Each row comes from the steps of one path. Every step used is in the known rows, and no mark comes twice. Write the path behind each row, first mark first.
Each row is shifted at random along 4 fixed directions that mean nothing.
Known rows
vukeb > tikurim > koto > varizap > zelu > pitare: [ -74  227  -48  -81   52   41 -122  -12  -50 -223  -11   63  -83 -111
   22   35  -74  -81 -302 -113  269 -103   37 -112   29 -122   67 -188
  138  -42    4   64  -83 -110  -12 -136  -74  -26  -40  -47  -46  -38]
zelu > pitare > goga > vukeb > tikurim > koto > varizap: [-296   90 -159 -108    9  -62 -193 -114  -48  153  235  195  -56  -73
   54  -90  221   70  155 -284 -108 -303  121  -98   26 -160  125 -128
  191  -80  168  177 -115   30 -170   47  -98  418   -7   10 -111    4]
pitare > goga > varizap > zelu: [-116  -62 -100  214   60   28   17  -87 -309  -84   93  -93    7  -62
  -21 -132  248   93  -23  219 -264    2   -4  123  123  -33   83  -76
  235 -194 -152   32  146  -67  120 -103  -49   18  -20 -201  -24  199]
koto > vukeb > varizap > zelu > pitare > goga: [  87   51 -136  -77   98   22 -137   -5  -67  -87   80  139  -73  -82
   -6  -46  205  -57  130 -103  -16  -87   23  -24 -148  -73   50 -130
  303  -44   31   32  -80  -30 -152  -90 -259  271   90  -87  -29   90]
varizap > zelu > pitare > goga > foma > magum > koto > tikurim: [ -73 -124   28  144  136   -9  -20  -30 -158 -177   48   66   43   36
  -14  -70   41  -57  135   96 -544   66   45 -143  -45   -2  -10 -136
  -85 -238  -11 -122   16  -17   65  101   28 -567    5 -125   38  118]
pitare > goga > varizap > zelu > koto: [-205  237  -47  -70 -331  -77  -39 -167  -20  -66  118   62    2   55
 -101  -18 -135  223 -390  -32 -332 -218   71 -126   66 -195   -3  -35
  132 -128  -16  -84   13   72   39   80 -216  -97 -195   39 -118   75]
varizap > tikurim > koto > pitare > goga: [-112  187  -74   29    6   66 -105  -48  -65 -364   47  -48 -166  -51
    2   60 -106  -45 -240   60  -14  -25  147 -187  -23 -214  -88 -213
   21  -31 -150 -135  -96  -75   93   41   58 -329   71  -29  -68 -209]
magum > koto > vukeb > varizap > zelu: [  -2  116  -46 -154 -131  -30 -116   27   88 -218  167  -37  -84    0
  -67  -26 -129   12 -239 -120   52  -98  -76 -134  -63 -332  -52  -73
   50   -2   26  145  -36   78   14 -134 -243  -34   50  104  -28 -105]
foma > vukeb > zelu > koto > varizap > tikurim: [-332   20   91  145  -71  -18   17  -59  -86  125   11  -11  318   60
   50 -160  103  256 -307 -177  181 -231 -167  -18  288  158  141 -117
  -65  -50  104  362   86   41   72  -97  -74  201  -99  -22  -77  257]
vukeb > magum > koto > varizap: [-325  -88 -110  -51  217   24 -150   43 -146 -167  164  -14 -430 -220
   73  -60  161 -133  -84 -315  445 -209   58  -96  108 -311   82 -326
  153   -1   75  259  -86 -139 -123 -315   47  130  158   24   66 -149]
foma > vukeb > tikurim > koto > pitare: [-453 -221  -51  -18  160   69 -113 -148  -28  314  311  137   45   17
  184  -89  453  -34  169 -488  301 -408   36  -44  104  -70  120 -223
   29 -104  232  445  -44  109  -84 -112   55  189   28   87  -78  221]
foma > tikurim > koto > varizap > zelu > pitare > goga > vukeb > magum: [-143   81 -128   40  162   -3  -82  -48 -281  -28  -20   -6   74 -154
  -14 -155   59  109  -65  138  -65   92    8  -16   47   95  124  -94
   72   87   84  119   21 -182  -94  -80   36  275   97 -199  -53    8]
zelu > pitare > goga > varizap > tikurim > koto > vukeb > magum: [-139  162  -84   17  111   55 -145  -24 -198 -158   57   83 -113 -106
   40  -71   32  136   -3    1 -105  -20  106 -159   19 -117   56 -162
  146   13   42  -25  -72 -119  -70   84  -50  199  108 -101  -29 -116]
pitare > zelu > koto > varizap > tikurim: [-148   43  122  195 -128    8  -46   -7  -26  -71  -22   45   50   43
    4  -54  -53   27 -284  -72   35 -163   32 -109  199   65  -46 -111
  -36 -107 -103   88  -46    6   87 -109  -93  -28  -34  -49   39   14]
magum > foma > tikurim > koto > vukeb > zelu: [-193  224 -127  102  283  111   13 -205 -408 -132 -266 -342  369 -231
  170 -194  153  148 -525  139  258  137 -210  -55  257  -99  233 -192
 -358  215   43  234  176 -262   87  -72  449 -140   60 -150  326  -79]
zelu > koto > vukeb > goga: [-183  218  -67 -168 -277  -43 -125 -114   85  -54  100   -3   93   46
   -3   20  -96  117 -391 -185    5 -284  -60 -187  116  -87   16 -112
 -165   -8  116  -10  -39  133   80   38 -157 -150  -68  116   21  -31]
vukeb > zelu > pitare > goga: [  -8  150 -111   79   92   88  -89  -54 -249 -109   -3 -136  178  -78
   21  -42  157  -92  -97  183 -217  -32   -5   -4   46  105  124 -132
  121   12  -70   16   27  -90  157   40   -4  -18  -47 -184  -26   46]
magum > goga > pitare > zelu: [ -96   32 -155   13   41   -7 -112 -104 -115 -196  116  -76 -145 -182
   68  -66  134  -69   27  -85 -170  -57  162 -186  -89 -285  -39 -268
   24  -32 -116  -17 -111 -181  -19   34   45  190   96  -92  -73 -117]
goga > vukeb > zelu > pitare: [ 112 -192   -6   54  139   54 -152   67 -116   16  382  -49  199   -3
   39  -77  283 -266  469   29 -218  -36  -79   31  -60  251   65  -32
   73  -57   10  143  -95   89   83 -161 -119  262   23 -191   17  -53]
vukeb > tikurim > koto > varizap > zelu: [-178  117  -26  105  121   74  -68  -40 -183 -208  -19 -115  -42 -129
   39  -39    7   40 -384   72  325  -18  -62   34  176 -127  124 -123
   -1  -65  -90   83   40 -121  108 -230   26 -115    9 -106   27    2]
zelu > koto > varizap > tikurim: [-121  128   60  181   85   12  -41   51 -204 -432 -104 -111  -67 -139
   41  -35  -44  -47 -337  109  252   44  -67  -60  281  152   35 -239
  -57  -60 -195   -8   -2 -186  145 -199  113  -96   58 -168  139 -176]
vukeb > goga > foma > tikurim > koto: [-297  494 -144 -311 -326   45  -71 -292  -43 -227   67  -65   87  -19
   50  130 -348  203 -640 -205    9 -288  117 -349  172 -394   17 -165
 -292  105  172 -124  -24   -1   58  193   65  -70 -119  140   20  -78]
varizap > zelu > pitare > goga: [  90  114 -155   74  259   93  -97   10 -275 -399  -43 -101 -222 -235
   13   18  167 -212    7  121   38  123   97  -17    6   11   19 -298
  185  -17 -169 -124  -70 -256  -12 -126   48   93   90 -266   76  -54]
pitare > zelu > koto > vukeb > varizap: [ -62 -170   62  -71  -73   43 -198    1  143  235  324  197  -15   88
   37  -45  181 -134  196 -369   -5 -314   29  -77  -85  -41  -44    6
   82  -33  102  143 -206  219 -175 -191 -267  236   66   62  147  -83]
pitare > zelu > koto > tikurim: [ -86  -13   75  236   76   62  -41  -13 -157 -115  -93  -77  117  -42
  106    1  160  -79  -86   14  -42  -56   68 -112  146   90  -32 -208
 -231  -32 -135   -5  -52  -33   62  -31  128 -222   48 -150  276 -129]
vukeb > zelu > pitare > goga > foma > tikurim > koto > varizap: [-104   -1  -80   33  250   88  -44  -33 -305    7    5   -8  208  -64
   59 -142  144  -80   18  106 -241   49    8   31   10  116  173  -75
   96  -47   27  -36    0 -129  -32  -88  183  -78   25 -244  167  -73]
goga > varizap > tikurim > koto > vukeb > zelu > pitare: [ -15  369  -42 -120 -109   17  -66   -3  -25 -261  -16   -5  136  -30
   38    3 -183  213 -292 -100   10  -66   -5 -262    9 -192    5 -131
   30   51   62   40  -69  -41  -31  105 -102   49  -64  -15  -22 -187]
varizap > zelu > koto > pitare: [-165  166  -58  -19  134  -12  -15  -89 -130 -328 -103  -28 -125 -197
   80   25   67  -37 -403 -133  464  -65   11 -130   95 -134   70 -304
    8  -41  -17  -14  -38 -189  -68 -169   68 -202  -10  -57   33  -78]
magum > goga > vukeb > varizap > tikurim > koto: [ -49 -112   -3  224  307   28 -125  -46 -242 -166  363 -131   49 -179
   66 -152  164 -201  318  202 -157  144  -83   75  -73  -73   51  -59
   55   14  -82  104  -24  -72   67 -137   49  431  256 -176    0 -225]
magum > goga > vukeb > tikurim > koto > varizap > zelu > pitare: [-133  116  -82  -90  -47 -150 -129 -126   54   17  190  149  122  -57
  -11 -124   -9   47  -35 -180 -141 -170   14 -117 -133 -191   73 -111
   82 -100  128  178  -61   16  -68   14 -203  223  -26   35 -265   55]
tikurim > koto > vukeb > magum > goga: [-351  561 -205 -136 -101  -36  -94 -289 -186 -331 -235 -278   74 -242
   85  -84 -193  393 -895  -20  244  -65  -37 -264  290 -350  135 -300
 -270  254   67   80  122 -242   73  143  184 -135   39   97  -18 -156]
tikurim > koto > zelu > pitare > goga > vukeb: [  58  138 -162 -217 -109   10 -176    2    7 -152  225   17  -64    6
  -58    9   31  -52   75  -87 -366    0  165 -154  -86  -99  -90 -148
   90   59  -17 -162 -156   70  -64   66   -7  -15    8  -53   74 -276]
tikurim > koto > zelu > pitare > goga: [  16   32  -71   41    6  103  -72  -14 -161  -29   64  -73  165   83
  -50  -71  120 -173 -129  203 -465   70   32   38   48  179    4  -92
  167  -42 -124 -115   53   51  231   16  107 -472  -49 -131  128  -38]
magum > foma > tikurim > koto > zelu > pitare > goga: [ -26   69 -172 -224   81   92 -137 -106  -49  -62   76  154  -79  -43
   27    4  109 -252  -21 -310 -165 -116  226 -236 -200 -222  -55 -308
   17   93   79  -54 -178  -34 -150   39  197 -157   30    4  214 -112]
magum > koto > zelu > pitare > goga: [-133  -29 -121  -26   11   -7  -58   -8  -80   31  104   49   -3   47
  -26  -94  220 -147  -22 -142 -367 -149  100  -66   -8  -89    5 -231
  183 -109   33   66    9   67   81   72    8 -239  -44    3   23   77]

Which path is each row?
[-116  121 -104 -162 -122  -88    2  -68  -32 -140   33   60   70  -53
  -29  -15    7  167 -259  -93   88 -100    5 -142  -25 -167   14 -176
  161  -30   98  148   41  -47 -102  -23 -109  113  -34  -31 -234   28] : foma > vukeb > goga > varizap > zelu > koto > pitare
[-137  -75   27   37  -30  -32  -62  -61  -92  -61  251   81  169  122
  -37 -144   63   27  108   96 -438  -58   28  -93  -23 -142   24  -34
  115 -158    1  159   76   78  153  112  -95   80   79  -11 -265   71] : magum > koto > pitare > goga > foma > vukeb > varizap > tikurim
[-168  261  -28    5  -71   74  -33 -134  -82  -89  -81  -34  163  -52
   76  -25  -16  184 -384  -91  240  -98   69 -201  138 -226  -24 -159
   84  169   38  338   44  -96  -47   64   34  320   59   20 -162  -10] : foma > vukeb > varizap > tikurim > koto > pitare > zelu
[  21  -42 -122  -88   97   22 -162   19 -114 -142  255  -25   58  -63
   -5  -45   83 -147  265  175 -259   80   56  -60 -196   10  -43  -13
   63  104  -47   52  -96   -8  -59  -53   75  126  222 -138  -13 -365] : foma > tikurim > koto > pitare > goga > vukeb > varizap
[ 140   48  -55   11  109  148 -174  107 -180 -217   31 -158  182   18
  -36  -36  108 -135   49  301 -363  238   56    6   32  288  -15 -142
  -72  105 -187  -62  -26  -44  217   56  176  -97   99 -274   64 -183] : foma > vukeb > tikurim > koto > zelu > pitare > goga
[ -23 -189   35   35   74  -38  -10  -71  -65   57  178  144  278   99
  -30 -195    7 -242   73    9 -460    2  -37    9 -139  187   21  -60
   93 -239   19   21   21   30   81 -156    4 -329   -5 -100   24  109] : magum > goga > foma > tikurim > koto > varizap > zelu > pitare
[-250  301 -120   46  -50   22  -24 -114 -162 -115  -35  -94   72  -70
   45  -89  -22  468 -342  -24  -42  -92    6 -125   96 -380   89  -89
  -26   15   36   13   26  -54  -51  135  -51   90  -21  -34  -22  -45] : pitare > goga > varizap > tikurim > koto > vukeb > zelu
[-309  -26 -112   69  122   21   34 -103 -198    9  112   27   72  -81
  106  -95  243  146  -27 -117  148 -126    8  -59   93 -199   69 -221
  214  -66  131  319  105  -69  -52   -6   79  272   75  -52 -174  117] : foma > vukeb > goga > varizap > tikurim > koto > pitare
[  43  203  -47  106  171  129  -58    0 -269 -225  -49  -24   92  -80
   10  -23   61  -97 -159  239 -149  133   45    3   -8  -16   68 -124
  231   61 -106 -115   28 -111  113   68   47    4   70 -181   36  -71] : vukeb > varizap > tikurim > koto > zelu > pitare > goga
[-203 -253   10   70   22  -40 -179 -134   85  189  341   77  180   43
   54 -131  123   -3  277 -116 -328 -149   57 -152 -167  -61  -47   11
 -210  -59   98  233 -101  124  -35   61  -37 -115  102   23 -240  -15] : foma > magum > goga > vukeb > tikurim > koto > pitare > zelu
[-188   65  -46  100  123   72  -35 -128 -255 -243   44  -93   68  -35
   59 -100   98  119  -95  136 -138  107   72  -86  187  -51   41 -190
  -56  -76  -95  -50   56 -130   99   48  224  -74   89 -156  -18  -54] : varizap > tikurim > koto > pitare > goga > foma > vukeb
